[-48  -1   1  10  21  27 -17   1 -21 -10   9  -8  -5 -57   8 -18 -11  14
   2  -6   0  18   9  12 -23 -21  60 -10  -1 -36  19  30 -34  22  -7] : <155>
[-53 -62 -63   5 -14  44 -36   4   4  -8  33 -46 -32  11  20  -2  -9  -3
 -41  -2  17 -34  40 -10 -17  -6  47   1  74 -12 -16  -1  36   2  -7] : <28>
[-22  35  13  31   0  66 -12   7  38  15 -35   3  41  22  97  15  -4 -48
   7 -13 -58 -16   1 -18   6  79   3 -33  10  30 -54  15  28  33 -48] : <28>
[ 46   7  10   7  -6  -3 -11   6  33   6   3 -33 -14  12   9  40 -12  16
  21   9  33 -11  42 -12   9 -18 -32  10  18  41  10 -60  27 -26  -9] : <122>
[  7 -28  51  27  37  16  -9   0  15  -2  24 -45  -1 -68  52  10 -17 -65
   4  15 -65 -15  11   8   5  34  26  18  10 -31 -33  25  29  15 -11] : <37>
[ -5  19  56 -54  52  17   9  -6  26 -12 -21  24  22 -15  14   6 -13 -34
 -13   6  15 -26   8  -7 -17 -36   2  15 -30 -42  43 -24  -7  46 -44] : <155>
[ 57  24  62 -10  36  22  -5 -27  30  12 -15 -20  -7 -18  69  -4 -15  34
  30  18 -55  20   8  15  34 -10 -13 -21 -19  56 -11  -1  33 -29 -11] : <122>
[  7  26  63  15  32  36 -40   1  66  47 -19  32   0   3  42  37 -60  20
  36  -3 -72 -22  27  36  43  -5  16  -7   0 -20 -31  16  14  11  -2] : <139>
[ 23  20  43  -2   0   7  -1  26  45  29  11 -34 -23 -21 100  35 -41  19
  11  35   4   3  47   8  40  -1 -25   0   2   2 -23 -35  23 -20  26] : <214>
[ -9  23  19 -52 -13  50   3  17  24  39 -37 -12 -13  10  71  39 -35 -79
  42  23  33  35 -20 -30   4 -11  29  13  14  23 -35 -39 -34 -22 -52] : <37>
[-29  -2  -5  38 -33  32 -14   5  15 -57  -1   0  -7 -57  30 -27 -18  16
 -24  28  -9   2 -11  39  10 -20  21 -18 -38   6  16  17  20  28  13] : <94>
[ 25  -4   3   1 -56  45  20  14   7 -24  14  -1 -13 -20  54  40  -9 -87
  23   7 -20   5  26  26 -11 -46   7  -2 -29  59  11 -54 -10  47  19] : <28>
[ 24 -56   4  99 -10  -6   0   1  -1  34   8  -4  26  -5  10 -12 -24  -2
 -28  55  18 -31  12   5 -31  48 -27   1 -39 -20 -37  14   9 -59   2] : <155>
[-17   3  16   6 -29  31  24 -23 -17  -4  18 -11  -1   8 -30  -2  13 -55
 -11  -8   3   4   6  11 -14  22   7 -23  38   0 -19  17  -7  57  -2] : <28>
[-14  16 -11 -37  20   9 -10 -14  43  -8 -15 -13 -10  19  15  28 -25 -36
 -36   6  10   4   3 -23  33 -51   9  -8   3  45   2  -9  20   2 -12] : <109>
[-59   2  32 -30  25  45 -25   4  11 -25  34  -3 -21 -10  30  13 -18 -23
  33 -15  -1  -9   2  25   5  31  25 -17   7 -18 -10  42 -14 -19 -37] : <109>
[  6 -43  28  31  20 -22  -4 -36 -12  -9 -15  -3  -4 -16 -27  -8 -40 -19
  37  14  40  -6  24 -13  13 -67  40  25 -33 -20  16   4 -57  -9 -17] : <94>
[ 13  67 -18 -66  24  14 -22  38  28  22 -16  27   3  11  11  77  17  -9
  15 -32  -8   9 -20  21  -3  41   4  -4  20  -7  14  -1  -4  -5  -2] : <214>
[ 53  35  24  -7  -8   5 -15  -5  51   8  -7   1 -37  19 -26  36 -23 -71
  18 -13  33   5  20  -7 -28  45   2 -12  58  20  12 -66  32 -10 -25] : <94>
[  4  53  53  17 -26  40  32   5  21 -24 -46 -18  25   9  23 -22 -45 -69
   6  -5 -54 -26  41 -44 -26  19 -18   8 -36  35   6 -36   9  36 -34] : <201>
[  6   8  11  26  13 -10  -7  32 -28  -9  -8  29  -2 -33 -17  12 -73  60
  36  15  35   7   5  16  -7  -8 -18  22 -41  12  64 -45 -13 -10 -11] : <122>
[-11  14  -1  -3  -5  13 -16  -7  32 -22  -8   1  -1  24   2  41  24  40
 -14 -20 -37  -8  28  34  -5   1   9  -4   6 -26  37  11   5  18  -3] : <201>
[ 49  21  13 -11  -5  38 -15  -3  -2  47 -33  30  16  25 -15  33 -14  34
  74  14  13  -3   9  29   3 -46 -12 -15 -29  32 -16  -8 -36 -18 -10] : <155>
[-27  -3 -18  -2  -1  37  10  10 -22   7  -2 -29   9   0 -42 -65 -42   2
 -29  27  12 -39  27 -18  -6  30  20 -46  14 -47  11  -3  10  37  22] : <201>
[ 23 -32  16  19 -29 -64  43 -45   9 -44 -16   7   1  26 -45  11 -12  16
  -2  14  15 -22  16   4  -4 -14   8  -4 -51 -31  64  20 -13   2  50] : <177>
[-10 -10 -27  33  -7  26  15  -5  18  15  27  15 -36  39  22 -18  15 -30
 -46   9  27  18 -13   2 -20   3  32 -30  -1  12  20  -4 -12 -47  18] : <85>
[-14   3  39 -11   8  19  19  -7 -17   5 -19   5  25 -13  56  19 -25  -5
  19  30  64  -2   0  14  14  12  13  -3 -28 -36   9  18 -63  38 -21] : <28>
[ 12 -12  49 -40  12  57   6   4  -8  -2  13 -35   5   5  59   4  16  37
  45  36 -23 -35  18  35  26 -14 -21  21  -7 -13 -22  35 -13   5  -1] : <37>
[ -30  -17  -15   29  -39   37   -8   21   11  -25    7  -68   -2  -33
  -37   34 -100  -25  -18   64  -36    3   35   -9    9  -29  -42   47
    5   42  -20  -31   35    0    2] : <109>
[-75  14  32  -1  41  51 -19  -9  14  13   0  13 -47  31  -3 -26 -51  24
  40  -5 -52  15   5  11  -8   0  39  12  64  27  10  -4 -17 -20 -33] : <78>
[-50  -6   3  -4 -56   2   4 -14  48 -14 -27 -28 -13  -9  27  12 -16 -56
 -29  29  20  -3 -13 -27  -1   2  34  14  45  30 -29  -6   0  26 -12] : <78>
[-26 -37  -1  36 -47  33  13 -37  18 -46   0   7 -20  48  -9 -11  31 -14
   9 -28  -1 -12  17  10 -22   4  38 -38  -1  10   6  -3   6   8  -4] : <50>
[ -8 -55 -29  13  -8  40   3 -24  27   0 -18 -19 -10  36   3   6 -34   2
  -9  28  20 -29  49  -1 -31 -65  37   8 -42 -17  24 -27 -35 -41  12] : <177>
[ -8   8   5   2 -11  -7 -37   8  29  19 -22   9 -15   9 -30  53   4  31
  32  -4 -12  32  17  15   4 -46  -6  52  23  37  15 -31 -45 -11  -3] : <109>
[-46 -40 -12  47 -30  49  17   3 -84 -27  36   1 -10   8   9 -37  18  53
 -26  14 -50  10   4  36  11  18 -34   2  41  12 -33  36  25  77  28] : <50>
[-30  35 -19  -9  14  44 -27   2  50  -7 -13  -2 -14  39  -2  36  -8  41
   4  -7  19 -15  23   5  13 -27  31 -17  17  28  49   4 -10  -3  -7] : <122>
[-50 -33  20  13  20  11  -7 -71  73  -3  26 -18  -8  45 -20  18 -16  10
   0 -26 -16  -3  41  13  22   2  51 -56  30 -70 -20  -1   0  23 -17] : <139>
[-52  22  22  56  31  53 -17  46 -73  37 -20  47  25 -45 -23  22 -18 -34
  13  -1  -8  20 -30  14 -14 -16   8  46  -1 -48  -6  21 -71  24 -51] : <214>
[-57   7 -40  41 -39  26 -37  45 -23   0 -68  43  47 -28 -64  10 -13  19
  25 -12   6 -12 -32   1 -15 -26  39  18 -19 -36  23  22 -28  17 -28] : <28>
[-32 -15  30  24 -34 -16  -1 -34  23  29 -20  42 -46   5 -26   4 -38 -61
  11 -13  50  -6  -1  -1 -21  -5  94 -15  37   9  -1  17 -48   9   8] : <78>
[-20 -11  24   5 -17  13  14   0 -12 -16  29  33 -27  -4  -3 -31   6  16
 -13   3  20  -7 -18  28 -20  31  17 -15   4 -35  32  24  -1   9  10] : <85>
[-14  -8  47 -17  -6  18  19  33 -26  13   8  26 -16 -13  75 -63  13  -2
  24   5 -31  12  18 -27   6 -49 -27  28 -10  40   4 -60 -13  29  -2] : <122>
[ -3  19  58 -53  -2  -4  16 -51  60   4 -38  12 -14  17  21  28  -2  -3
 -21 -15  64  10   6  18   3   7  54 -32 -22 -53   5  50 -16 -13   2] : <50>
[-17   6  57 -13 -22   0  40   5 -21  -8  -5  -3 -10  -9  11   3  11 -85
  16   0 -26  17  -2 -33   8 -17  21  -4  13 -50   8  12 -11   4  -6] : <214>
[-14  16  17   3 -20  33  15 -20   5  -9 -31  29 -23  43   8  -8  16 -23
   9  20  32   6 -25   3  -9  12  42 -34  28  -3  49  -5 -45  27   2] : <177>
[ 17 -14  18  60   6  15  15 -16 -11 -26  -2 -17  36  -7  40 -36  13  -4
 -28 -14 -43 -33  26   1 -30  83  -5 -48 -30 -41  -2  -1  41  23 -23] : <201>
[  1  -7 -27 -36  -9  13   8  -9 -30 -21 -11 -17  -6  -4 -27 -13 -54  11
  47   7  16  12  11   4   0 -63  25  -5 -57  27  22 -30 -48 -14   0] : <201>
[  3  29  43  48  79  35 -24  -9  50 -21  21 -12 -23  27  41  28  17  37
 -23 -29 -35 -28  46  44 -15  68  -5  17  31   4  36  22  27  -8  -7] : <50>
[-53 -52 -56  15 -28   6 -22  25  32   0  19  -7 -22 -14  76 -14 -47   7
 -39  -1  -7 -64  60 -16 -14  10  33  18  35  51 -28 -45  28  78  45] : <78>
[ 13  10 -27 -14 -32 -14  26 -15   4 -21 -41 -30  49  18   8   7  30 -11
 -38  44  52 -10 -23 -20   9  31 -21  -5 -22  11   3 -14 -37  50  -3] : <201>
[ -12  -54    1  -30  -10    4    8   16 -114   20   16   10   -7  -46
  -50  -58  -30   18   -8   32  -27   32  -40    4    8  -49  -22   40
   40  -48  -39   -9    6   34   -1] : <139>
[-11 -35  20  22 -11  21  -4 -18   2 -14  13  23   2  -1 -29 -11  18   0
   5 -13 -44 -16  22  45 -24 -21   7  -1 -31 -27  12 -16 -17  31  -6] : <201>
[-60  -5 -14  43  -9  39 -28  20  11   3  33 -40 -17 -47  50  14   9 -42
 -14  -8  42  -4  27 -13   6  23  64 -34  49 -23 -16  21 -18  29  -3] : <122>
[-21 -10  -6 -53 -26  53  34  -6  -6 -12 -27 -30   3  34  46 -23   3 -21
  10  32 -29  -6  24 -34  10 -54  10  -1   0   4   4 -18 -28  41  18] : <177>
[-26 -12  75  30 -21  15  38  -4 -28   2 -15  -5  27 -26  38 -21  -3 -89
 -28  26 -24   5   2 -34  -1  26  -8  -4 -10 -48 -31  38  -7  26 -25] : <109>
[-35 -14  19   4  -8 -26  -2  -9  20  -2  11  -9 -17  -6  17  34 -17 -18
  35  -3   5  27  32   0  14 -33  27  28 -25  20   5  13 -81 -11  21] : <109>
[ 20 -10  37  -5 -17 -24  10 -10  -1   2 -49  20  11  -2 -39  -8 -44 -12
  41  -4  -8 -20  26 -16  -9 -42  28  13 -53 -28  35 -15 -31  -4  -5] : <201>
[ 10 -26  38 -24 -38   8 -20  47  23   7  24  29 -37 -16  76  10  16 -58
  27  10  10 -60   6   5 -11  36  29  19   6   7   4  31  -8 -29  24] : <122>
[ 37  51  57 -11   3  31   9  17  -8  19 -60  29   7 -12  27  28 -25 -29
  27  -5 -48  11 -13  14 -44  13  -2  32  -7  19  12  -2  -2 -32 -37] : <78>
[ 53  69  86   7 -13   6  20  -2  37  -9 -43   7  -6  24  26 -37   5   8
  32  13 -47  13   3  -8   6  56 -35 -25  12  15  26 -11  45 -21  -5] : <94>
[  6  48  56  29  42 -10   0  33  16  19  -1   8 -18 -15  23  16 -27 -29
  -7  17   2  15   6 -20   0  46 -17  30  37  13  52 -28  -2   2 -10] : <122>
[-13  48  17 -50  34  16  -8  28  42   6 -11  22 -23 -26  59  36 -15 -12
   6 -12 -39  41  -9  18  18 -25  28   9   8  12  40 -43   7  46   5] : <37>
[ 20  38  22 -23 -32  -5  -3  26  -8   5 -47  -3 -25 -14   0 -11 -47  71
  -3  18 -18  41  -4 -10   1 -20 -11  25  49 -13  36 -52  38  -5   2] : <139>
[ 15 -44  -8  49 -21  59  -7 -20 -19  -1  40  19 -32  20  -8   5 -27 -46
 -11  40  31 -16  -3  51 -11  18   4 -34  11  13 -23   9   6  -7  -4] : <94>
[-43 -29 -10  48 -16 -11  24 -17 -42 -32  17 -16  -3  -1  50 -62   0 -29
 -22  -2  12  -2   9 -32 -13  22  16   7 -18  38 -12  -5 -47  42  -9] : <201>
[ -1  71  36  65  -6  41 -13  37  12  17   3  14  -2 -14  24  51 -14 -35
  16   5 -39  18   9  43  18  26 -16 -11  -2  13   2  11 -13  17   1] : <201>
[ 11  12  15  23 -17   5  23  26 -39  19 -40  21  24 -20 -36   5   2 -29
   0  22  29  13 -18 -23 -14 -57   4  45 -29 -32  38  -3 -60   4  -5] : <85>
[-29  40  20   9  13  44  -3  29  30  65 -14  10   5  54 -62  13  20 -22
 -20  13   7  19   1 -23  -6  11 -29  -7  58 -47   9 -18   8 -45 -31] : <122>
[  1  31  40  59   5  -7 -11  10 -29  19 -31  35 -12 -13  39  -3 -10  18
   0 -28  26 -33  18 -13   1   4  34  15  15   6   8  47 -29  26   2] : <214>
[-20 -45   1  14 -27  55 -22  -8  35  26   1   6 -28  44   1 -34 -26  20
  -6  19 -39 -45  45  23 -17 -27  28  -5 -13   1 -14   5  -1 -41  14] : <201>
[  4 -18 -35  -6 -12  14  -1  14 -62   4 -13   2  -1   6   5   0  -1  25
  -6  25  27 -17 -20 -20  26 -42  21  15  21  -5  10  52 -15   9  14] : <85>
[-25 -24   7  22  21  37  30 -20 -31 -51   2  16  14  31   4 -26  -9  23
  -9  13 -39 -11 -13  10 -12   9 -15 -16 -30 -12  39 -19  13  15 -35] : <214>
[ -2   0   7  50 -21   0   3 -42  56 -58 -12 -43   3 -12  33  24 -27  14
 -29  10  21 -21  42  14   3  29  53 -49 -36 -43  32  61  16  -8  17] : <94>
[  5  15  36 -24 -39   6  -2 -14  28  12 -25  26  -7 -15 -54  22   5 -75
   8  -5  54  12 -29  -6  -8 -56  16   2 -13  17  -8 -15 -18 -11 -36] : <122>
[ -2  21  -3  24 -15  26  31  -4   7 -32 -68 -45  47 -39  23  27 -33 -38
 -34  30  45  11   9 -26  14 -59  25  -4 -77 -18  16   3 -18  20  -4] : <50>
[-36 -17 -26  15  -3  -4 -15  31  -5   5 -31  32 -17 -23  37 -47 -15   5
 -18  14  22  29 -47 -15  20 -25  27   4 -15  22  -1 -30  14 -18   4] : <50>
[-50   1  63 -26  -9 -23   6  15  -9 -12 -37  55  22 -22  17  -3 -12  29
 -31  17  30   6 -24   0   8 -23 -46  55 -29 -37  15  -2 -13  38 -42] : <109>
[-11   4  -1   7 -12   9  16   1  24  29  -9  18   2  35 -31  16   7   1
 -18  -2 -13   2  13  18 -12 -28 -10 -14   2 -19  -2 -14  17 -28  14] : <78>
[-64 -16  30 -28  49  45  -4  11 -22  23 -12  23  16   1  21  10 -34  -4
  -8  21 -44  19   3   8   5 -42   2  40 -32 -49   2  41 -51 -17 -32] : <109>
[-65  28   9  12   4  34 -13  37  24  24 -12   8  -7   9   8  20 -21 -18
 -21 -19 -39 -19  35 -24  11 -26  30   8  25 -54   0  35  11  -5   4] : <214>
[ 15  29  64 -74  -4  -3  15 -36  24 -28  -6 -16 -17   6  49  14  19   8
  26 -54  33 -11  37   0 -10  -2  40 -15  13 -50  11  11 -24  25 -18] : <139>
